Here is a tiny trained network, its code and every weight. The questions are about switching its units off for an input and a target symbol, where a switched-off unit gives its printed mean instead of its output.

import numpy as np


def w(rows, s, z=0):
    codes = np.array(rows[::2]) - 128.0
    scale = np.full(codes.shape[1], s)
    scale[-1] = z or s
    return codes * scale


def norm(h):
    return h / np.sqrt((h * h).mean(-1, keepdims=True) + 1e-5)


def f(y):
    return np.maximum(y, 0)


def softmax(a):
    e = np.exp(a - a.max(-1, keepdims=True))
    return e / e.sum(-1, keepdims=True)


def log_softmax(a):
    a = a - a.max(-1, keepdims=True)
    return a - np.log(np.exp(a).sum(-1, keepdims=True))


def net(x, mask):
    ids = ['αβδεηθμξστφψω'.index(c) for c in x.split()]
    T = len(ids)
    res = E[ids] + P[:T]
    u = 0
    for l in range(2):
        r = norm(res)
        for j in range(2):
            rows = slice(2 * j, 2 * j + 2)
            q, k, v = (r @ M[l][rows].T for M in (Q, K, V))
            z = softmax(np.where(np.tri(T) > 0, q @ k.T / 2**0.5, -1e9)) @ v
            o = O[l][rows]
            res = res + np.where(mask[u + j], z, o[:, -1]) @ o[:, :-1]
        u += 2
        y = f(norm(res) @ A[l][:, :-1].T + A[l][:, -1])
        res = res + np.where(mask[u : u + 4], y, B[l][:, -1]) @ B[l][:, :-1]
        u += 4
    return log_softmax(norm(res)[-1] @ U[:, :-1].T + U[:, -1])


Q, K, V, O, A, B = {}, {}, {}, {}, {}, {}
E = w([
[100,91,147,141,74,145,100,139,93,148,170,146],'α',
[117,151,133,125,104,108,152,95,142,126,164,89],'β',
[164,141,108,156,131,93,108,139,96,120,132,80],'δ',
[106,122,165,103,152,129,123,91,153,127,146,128],'ε',
[152,146,179,97,119,133,171,90,118,147,114,125],'η',
[144,141,175,119,138,128,145,106,148,111,138,75],'θ',
[96,129,125,133,124,107,110,95,90,114,174,115],'μ',
[100,110,143,136,105,158,139,153,136,90,165,76],'ξ',
[84,115,53,120,110,118,132,151,152,127,148,145],'σ',
[169,101,131,124,167,133,134,182,132,123,84,111],'τ',
[97,142,120,123,149,128,112,85,168,111,143,105],'φ',
[156,174,148,123,78,112,106,51,247,183,177,137],'ψ',
[134,154,135,155,126,169,105,96,86,109,127,121],'ω',
],0.013)
P = w([
[167,55,150,146,111,127,46,14,203,140,135,49],'0',
[100,121,137,145,161,154,123,94,163,217,126,1],'1',
[64,167,167,127,110,119,92,134,148,182,101,34],'2',
[58,181,139,99,168,155,102,150,147,204,130,38],'3',
[117,165,166,226,130,91,147,130,176,68,134,160],'4',
[152,90,78,159,164,163,185,84,155,139,188,118],'5',
[128,121,121,104,66,81,97,109,150,51,92,135],'6',
[92,204,117,44,142,148,92,191,120,157,142,115],'7',
[119,198,135,131,123,113,138,177,123,85,149,158],'8',
[139,144,70,75,156,169,171,150,94,136,182,123],'9',
[163,112,82,81,100,131,170,119,103,57,133,146],'10',
],0.0058)
Q[0] = w([
[140,102,82,91,166,198,129,104,107,225,170,57],'L0H0',
[57,248,187,176,172,112,129,218,126,181,142,155],'L0H0',
[148,199,168,94,118,116,118,3,138,123,176,151],'L0H1',
[93,59,138,162,120,138,115,193,99,143,82,93],'L0H1',
],0.024)
K[0] = w([
[98,130,171,135,63,73,98,124,144,71,47,140],'L0H0',
[133,68,131,255,161,120,196,87,146,140,139,146],'L0H0',
[132,119,95,114,142,144,121,158,59,68,139,135],'L0H1',
[142,141,153,130,135,122,106,83,179,145,124,112],'L0H1',
],0.027)
V[0] = w([
[81,128,69,146,239,173,66,110,166,83,74,156],'L0H0',
[71,39,223,86,149,154,130,167,149,85,169,124],'L0H0',
[175,123,114,109,82,160,158,199,216,125,124,114],'L0H1',
[153,113,131,104,158,9,133,136,131,161,156,123],'L0H1',
],0.015)
O[0] = w([
[167,101,66,198,229,232,236,52,141,148,200,157,2],'L0H0',
[137,149,176,111,234,60,97,201,76,59,253,216,204],'L0H0',
[86,94,183,87,179,97,222,93,230,147,137,110,140],'L0H1',
[211,70,49,73,145,53,119,120,86,134,144,75,114],'L0H1',
],0.0047)
A[0] = w([
[181,148,2,126,116,98,137,220,210,54,193,4,120],'L0N0',
[135,61,65,190,116,202,165,47,114,208,81,104,1],'L0N1',
[154,105,100,192,68,172,57,143,22,162,146,172,135],'L0N2',
[230,66,175,98,211,132,113,147,111,171,6,180,125],'L0N3',
],0.0095,0.0023)
B[0] = w([
[44,227,178,86,158,147,157,44,198,83,82,161,254],'L0N0',
[88,169,205,254,159,102,10,180,63,143,150,188,218],'L0N1',
[120,113,131,3,163,207,174,73,232,108,123,124,214],'L0N2',
[41,71,162,61,183,166,71,87,208,120,136,123,152],'L0N3',
],0.006,0.0075)
Q[1] = w([
[105,180,134,90,164,151,132,128,105,227,160,93],'L1H0',
[85,144,103,119,151,132,105,217,112,140,113,91],'L1H0',
[141,101,77,179,146,105,186,253,159,152,106,73],'L1H1',
[199,114,53,168,135,127,127,187,130,40,69,147],'L1H1',
],0.017)
K[1] = w([
[124,80,88,182,91,105,129,124,174,23,97,181],'L1H0',
[145,111,186,140,78,123,153,69,82,78,136,139],'L1H0',
[101,66,158,104,157,148,153,103,6,99,64,156],'L1H1',
[24,122,162,129,167,129,192,134,48,82,85,83],'L1H1',
],0.015)
V[1] = w([
[53,102,42,105,133,99,92,158,192,197,124,231],'L1H0',
[159,108,182,98,218,156,157,188,91,162,2,145],'L1H0',
[144,212,120,160,132,114,126,177,227,127,148,99],'L1H1',
[30,112,90,161,135,131,119,120,129,36,159,36],'L1H1',
],0.017)
O[1] = w([
[112,115,72,135,120,138,122,253,179,40,64,104,131],'L1H0',
[56,185,128,82,176,139,79,179,141,217,160,60,78],'L1H0',
[129,104,133,131,116,117,228,139,81,184,149,147,250],'L1H1',
[148,53,143,168,83,162,130,198,163,97,123,22,119],'L1H1',
],0.0075,0.019)
A[1] = w([
[183,140,134,151,187,140,135,162,142,101,196,136,1],'L1N0',
[186,171,28,170,213,25,154,102,68,156,64,110,120],'L1N1',
[170,99,85,140,224,4,128,104,139,191,51,133,124],'L1N2',
[126,109,64,165,123,156,155,92,152,195,28,115,107],'L1N3',
],0.017,0.0071)
B[1] = w([
[171,112,55,96,93,115,108,115,81,215,107,105,211],'L1N0',
[99,206,144,111,6,59,61,120,182,69,147,68,191],'L1N1',
[175,157,100,139,141,225,135,225,164,184,76,98,225],'L1N2',
[73,112,79,126,207,75,85,139,101,120,154,137,255],'L1N3',
],0.013,0.007)
U = w([
[161,59,143,159,87,41,80,224,24,177,205,178,92],'α',
[153,116,155,102,132,198,161,66,251,21,146,113,250],'β',
[122,205,185,80,62,102,33,143,145,155,97,50,147],'δ',
[144,105,88,238,138,170,144,214,136,22,152,117,197],'ε',
[152,113,222,132,147,70,59,234,103,20,120,178,30],'η',
[157,55,198,117,34,149,162,92,137,103,11,67,99],'θ',
[213,138,22,35,171,129,83,38,80,133,132,174,23],'μ',
[89,102,230,111,212,91,214,68,153,102,227,126,248],'ξ',
[63,134,25,82,118,90,180,155,166,126,67,174,46],'σ',
[144,134,93,80,207,216,182,195,178,165,149,53,183],'τ',
[57,81,105,175,141,93,25,97,79,158,81,50,82],'φ',
[254,89,54,237,80,177,175,25,186,188,72,116,119],'ψ',
[87,206,179,203,161,217,78,128,78,121,150,222,159],'ω',
],0.0081,0.0021)

Each question gives the input, a string of symbols that net reads in full, and the target symbol t.
The units are the heads (2 rows each of Q, K, V and O) and the neurons (one row each of A and B). Each row of codes is followed by its name. A weight is (code - 128) times the scale printed after its matrix; where a second scale follows, it is the last column's (O, A, B and U).
mask holds one flag per unit, layer by layer, with each layer's heads first. A switched-off unit (its flag False) gives its mean, the last column of its rows in O or B, instead of its output. The means were averaged over made-up inputs and are rounded, as every weight is.
A unit's drop is (log p(t) with every unit on - log p(t) with that unit switched off) / (log p(t) with every unit on - log p(t) with every unit switched off).
The circuit of an input: a set's keep is (log p(t) with only the set's units on - log p(t) with every unit switched off) / (log p(t) with every unit on - log p(t) with every unit switched off). Starting from all 12 units, units are removed one at a time, each time the one whose removal leaves the highest keep (on an exact tie, the one counted first), for as long as the keep stays at least 0.8.
circuit, biggest first: the units of the circuit, biggest drop first
k most important neurons: the k neurons with the biggest drops, biggest first
k most important neurons of layer l: the k neurons of layer l with the biggest drops, biggest first
which heads matter: for each layer, one digit per head in row order, 1 if its drop is at least 0.15 and else 0, layers parted by /
input ε ξ η ξ ξ ξ, target δ: most important neuron of layer 0	(L0N0)
input ψ α δ σ ω φ ψ α, target ω: circuit, biggest first	(L0H0; L0N1)
input θ σ δ ξ μ ξ ψ ε δ ψ ε, target μ: which heads matter	10 / 00
input μ ξ φ μ δ ξ β δ δ θ, target θ: which heads matter	10 / 01
input ψ ψ θ, target σ: which heads matter	11 / 01
input θ θ μ η ψ, target μ: circuit, biggest first	(L0H1; L0N2)
input τ θ τ δ δ ξ ψ β β, target ξ: 4 most important neurons	(L0N1; L1N2; L1N3; L1N1)
input ω β τ ξ τ, target θ: 2 most important neurons	(L1N3; L1N1)
input ψ μ μ δ ξ ψ η ψ ξ, target ξ: 2 most important neurons of layer 1	(L1N2; L1N0)
input τ δ ξ, target τ: circuit, biggest first	(L0N3; L0H0; L1H0)
input τ β θ ξ μ ε δ φ ξ, target μ: circuit, biggest first	(L0H0; L1N0)
input δ φ δ ω, target φ: which heads matter	10 / 01
input τ σ σ θ η β ω η ω β, target ω: which heads matter	10 / 00
input δ δ ξ δ η σ θ, target φ: which heads matter	10 / 00
input ψ ω θ μ σ ψ η δ ψ δ, target δ: which heads matter	10 / 00
input ψ β δ ξ φ τ ψ ψ η, target τ: which heads matter	01 / 10
input β φ φ φ α α ξ φ ψ, target ξ: which heads matter	01 / 01
input η ξ ξ φ ξ ξ ω ψ φ δ η, target δ: 2 most important neurons	(L1N1; L0N2)
input ξ ω ε ξ η, target ω: 2 most important neurons of layer 0	(L0N1; L0N2)
input ξ ξ δ ξ ω ω σ δ δ θ, target ε: 2 most important neurons	(L0N0; L0N1)
input τ ξ τ ξ ω, target α: 3 most important neurons of layer 1	(L1N0; L1N2; L1N1)
input ξ ω δ, target α: circuit, biggest first	(L0H0; L1N0)
input ψ φ δ φ φ η, target δ: 2 most important neurons	(L1N1; L0N1)
input δ β δ ψ ψ ψ ξ θ ξ ψ, target α: 3 most important neurons	(L0N0; L1N0; L0N2)
input τ β τ ψ η, target τ: most important neuron of layer 0	(L0N0)
input ξ ξ σ μ, target α: which heads matter	10 / 01
input σ α ε δ α ω ω ψ, target ω: circuit, biggest first	(L0H1)
input ω δ ω δ, target ω: most important neuron	(L0N1)
